Here is a tiny trained network, its code and every weight. The questions are about switching its units off for an input and a class, where a switched-off unit gives its printed mean instead of its output.

import numpy as np


def w(rows, s, z=0):
    codes = np.array(rows[::2]) - 128.0
    scale = np.full(codes.shape[1], s)
    scale[-1] = z or s
    return codes * scale


def f(y):
    return y / 2 * (1 + np.tanh(0.7978845608 * (y + 0.044715 * y**3)))


def log_softmax(a):
    a = a - a.max(-1, keepdims=True)
    return a - np.log(np.exp(a).sum(-1, keepdims=True))


def net(x, mask):
    res = np.array(x, float).reshape(1, 4) / 4 @ E
    y = f(res @ A[0][:, :-1].T + A[0][:, -1])
    res = res + np.where(mask, y, B[0][:, -1]) @ B[0][:, :-1]
    return log_softmax(res[-1] @ U[:, :-1].T + U[:, -1])


A, B = {}, {}
E = w([
[105,81,119,24,50,115,150,75,104,99,77,235],'x0',
[152,32,205,120,90,211,83,76,118,70,127,45],'x1',
[118,41,91,184,176,104,78,54,152,230,40,118],'x2',
[255,90,135,89,236,53,248,125,164,75,97,127],'x3',
],0.0095)
A[0] = w([
[189,107,135,153,161,127,178,202,137,127,94,77,55],'neuron 1',
[21,151,166,164,44,182,12,152,54,159,151,141,107],'neuron 2',
[183,29,233,123,116,244,122,72,112,30,104,55,96],'neuron 3',
[144,31,86,157,132,90,74,88,131,191,58,127,113],'neuron 4',
[138,49,125,120,157,118,77,79,162,225,127,125,63],'neuron 5',
[141,104,174,145,156,131,100,226,248,151,174,36,234],'neuron 6',
[102,170,112,218,208,143,79,161,142,99,193,73,98],'neuron 7',
[64,177,95,175,67,146,95,150,113,136,119,128,65],'neuron 8',
[157,152,181,118,79,123,143,180,52,40,154,125,62],'neuron 9',
[101,175,40,161,107,102,216,179,68,145,146,150,120],'neuron 10',
[118,76,112,71,42,98,144,83,69,101,143,201,254],'neuron 11',
[132,108,170,186,133,87,114,88,150,168,81,122,145],'neuron 12',
[187,142,139,206,130,161,141,149,139,170,180,78,25],'neuron 13',
[129,211,225,121,93,161,176,173,134,34,178,127,211],'neuron 14',
[123,80,64,28,63,125,129,99,106,91,67,176,28],'neuron 15',
[142,180,128,70,105,133,116,145,87,48,221,132,50],'neuron 16',
[208,61,151,115,194,59,220,131,239,2,81,137,101],'neuron 17',
[142,219,86,118,153,42,166,125,167,179,101,195,58],'neuron 18',
],0.0074,0.0063)
B[0] = w([
[130,143,161,88,115,137,73,69,152,74,161,150,157],'neuron 1',
[190,124,108,67,82,150,69,105,167,135,105,103,249],'neuron 2',
[166,255,91,205,129,191,110,226,87,189,63,226,234],'neuron 3',
[62,89,98,106,197,184,197,121,176,167,167,89,206],'neuron 4',
[63,123,97,113,158,189,152,146,156,136,199,122,180],'neuron 5',
[108,103,138,139,95,79,162,93,70,118,74,130,211],'neuron 6',
[103,125,201,142,96,112,161,59,51,108,125,117,191],'neuron 7',
[189,190,160,90,88,155,104,118,202,75,141,132,176],'neuron 8',
[94,145,100,86,181,193,198,134,149,136,190,121,168],'neuron 9',
[128,121,111,160,121,159,95,195,102,169,119,162,166],'neuron 10',
[127,122,164,156,128,43,152,85,65,128,92,106,213],'neuron 11',
[89,120,93,135,153,124,142,126,121,123,179,88,172],'neuron 12',
[91,155,206,103,135,142,126,99,102,57,217,185,156],'neuron 13',
[83,73,76,133,180,110,162,136,149,203,130,80,214],'neuron 14',
[73,162,215,145,126,111,147,70,56,69,180,131,177],'neuron 15',
[62,97,98,101,184,209,170,104,157,128,178,97,169],'neuron 16',
[191,132,147,78,73,151,80,79,212,106,118,85,235],'neuron 17',
[150,209,134,204,121,202,118,148,152,121,79,197,177],'neuron 18',
],0.0098,0.016)
U = w([
[74,102,46,99,185,152,187,133,151,154,172,100,116],'0',
[204,137,134,47,66,138,82,103,185,113,134,115,94],'1',
[148,186,97,210,122,161,122,194,104,157,110,237,108],'2',
[89,131,222,131,110,88,164,78,41,102,144,140,114],'3',
[177,66,33,165,102,25,146,143,86,187,51,57,255],'4',
[155,37,117,115,148,103,91,198,99,70,201,185,83],'5',
[126,34,152,117,156,70,63,246,128,47,208,179,74],'6',
],0.013,0.02)

Each question gives the input, the list of numbers given to net, and the class t.
The units are the neurons (one row each of A and B). Each row of codes is followed by its name. A weight is (code - 128) times the scale printed after its matrix; where a second scale follows, it is the last column's (A, B and U).
mask holds one flag per neuron, in row order. A switched-off neuron (its flag False) gives its mean, the last column of its row in B, instead of its output. The means were averaged over made-up inputs and are rounded, as every weight is.
A unit's drop is (log p(t) with every unit on - log p(t) with that unit switched off) / (log p(t) with every unit on - log p(t) with every unit switched off).
The circuit of an input: a set's keep is (log p(t) with only the set's units on - log p(t) with every unit switched off) / (log p(t) with every unit on - log p(t) with every unit switched off). Starting from the 12 units with the biggest drops (on a tie, the unit counted first), units are removed one at a time, each time the one whose removal leaves the highest keep (on an exact tie, the one counted first), for as long as the keep stays at least 0.8.
circuit, biggest first: the units of the circuit, biggest drop first
unit that matters most: the unit with the biggest drop
k most important neurons: the k neurons with the biggest drops, biggest first
drop when u is switched off: that unit's drop, to one decimal
input [-3,-1,1,3], class 4: 2 most important neurons => (neuron 2; neuron 8)
input [-3,5,-2,4], class 2: circuit, biggest first => (neuron 3)
input [5,5,-4,-4], class 2: 3 most important neurons => (neuron 3; neuron 17; neuron 7)
input [0,6,6,-4], class 0: 4 most important neurons => (neuron 4; neuron 5; neuron 18; neuron 12)
input [8,4,6,-7], class 3: 3 most important neurons => (neuron 15; neuron 11; neuron 17)
input [3,-2,3,-1], class 4: 3 most important neurons => (neuron 3; neuron 16; neuron 9)
input [2,-3,1,-3], class 4: 3 most important neurons => (neuron 3; neuron 17; neuron 13)
input [6,0,-4,-3], class 3: 2 most important neurons => (neuron 11; neuron 15)
input [-6,6,-3,-4], class 2: 4 most important neurons => (neuron 3; neuron 11; neuron 15; neuron 17)
input [0,0,-1,3], class 4: 2 most important neurons => (neuron 2; neuron 8)
input [6,2,0,-5], class 3: 3 most important neurons => (neuron 11; neuron 15; neuron 17)
input [6,-7,-7,8], class 1: 3 most important neurons => (neuron 17; neuron 3; neuron 4)
input [-8,-4,4,7], class 3: circuit, biggest first => (neuron 7; neuron 13)
input [-2,-7,4,8], class 1: circuit, biggest first => (neuron 17)
input [-8,-6,-5,2], class 3: 2 most important neurons => (neuron 3; neuron 7)
input [7,-6,-6,0], class 3: 4 most important neurons => (neuron 3; neuron 11; neuron 15; neuron 4)
input [-7,4,7,8], class 1: 3 most important neurons => (neuron 17; neuron 1; neuron 14)
input [-6,3,2,5], class 3: 3 most important neurons => (neuron 2; neuron 6; neuron 7)
input [-3,-3,5,7], class 1: drop when neuron 17 is switched off => 1.0
input [-8,3,-5,-7], class 3: drop when neuron 10 is switched off => 0.0
input [0,-5,-8,-7], class 0: unit that matters most => neuron 14
input [7,-6,6,-4], class 3: drop when neuron 3 is switched off => 1.7
input [-7,1,2,-8], class 1: drop when neuron 2 is switched off => 2.7
